Each row has a name. Each question is about the rows just above it.

Saku: -44; -8; -23; 5
giru: -24; -14; -22; 13
libut: -2; -4; -3; 3
gov: -52; -9; -27; 5
likod: 3; -8; -27; 4
Bedu: 3; 15; 12; -13
Dilu: -1; 26; 18; -24
Rer: -45; -8; -23; 5
Which entry of likod is missing from 3; -27; -8?
4
libut without one entry, shuffled: 3; -2; -4. Gone:
-3
What comes right after -52 in the named rows?
-9
What comes right after -14 in the named rows?
-22

lede: -32; 31; 32; 55
losi: 31; -52; -11; -51
roled: 31; -19; -11; -12
roled without one entry, shuffled: -12; -11; -19. Gone:
31
The entry that follows -19:
-11
Right after -32 comes
31
roled without one entry, shuffled: -12; 31; -19. Gone:
-11
Whose row is -32; 31; 32; 55?
lede
Which entry of lede is missing from 55; 31; -32?
32

tavon: 1; 0; 1; -17; -4
tafip: -56; -11; 17; -57; -4
som: 1; -10; 1; 2; -6
desim: 1; 0; 1; -11; -6
The row with -56; -11; 17; -57; -4 is
tafip
Which entry of som is missing from 1; -6; -10; 1?
2
Which entry of tafip is missing from -4; -11; 17; -56?
-57
tafip without one entry, shuffled: -11; 17; -4; -56. Gone:
-57
tafip without one entry, shuffled: -11; -57; -4; 17. Gone:
-56
The entry that follows -10:
1

Vuzit: -14; -5; 21; -19; 27
Rak: 4; -9; 8; 49; 14
Bozab: 25; 8; -4; 10; -7
fizor: -30; 8; -8; -7; -21
matab: -33; 8; -17; -4; -5
vif: -30; 8; -14; 30; 29
veku: -14; -5; 21; -54; -4
Which entry of vif is missing from 8; -30; 30; -14?
29
Shuffled Bozab with one entry gone: -4; 8; 25; -7, missing
10
Which entry of Rak is missing from 14; -9; 4; 49?
8
matab without one entry, shuffled: -17; 8; -33; -4. Gone:
-5
Shuffled fizor with one entry gone: -21; -30; -8; 8, missing
-7
The entry that follows 4:
-9
veku without one entry, shuffled: -54; -4; 21; -14. Gone:
-5

Vil: 7; 33; 3; 1
potud: -49; 20; 19; 2
Sego: 15; 35; 30; 51
Debor: -27; -26; 11; 31
Right after 30 comes
51
Shuffled potud with one entry gone: 19; 2; -49, missing
20
Debor without one entry, shuffled: 11; -26; 31. Gone:
-27
The entry that follows 3:
1
Debor without one entry, shuffled: 31; -26; 11. Gone:
-27

tege: -10; 13; -4; 7; 7; -54; 6
vipa: -9; 15; -4; -5; 2; -32; 15
davog: -10; 13; -4; 7; 5; 4; 10
Right after -32 comes
15
Right after -54 comes
6
Right after -9 comes
15
Shuffled davog with one entry gone: 4; 10; 13; -4; -10; 7, missing
5
What comes right after 4 in the named rows?
10
What comes right after 2 in the named rows?
-32

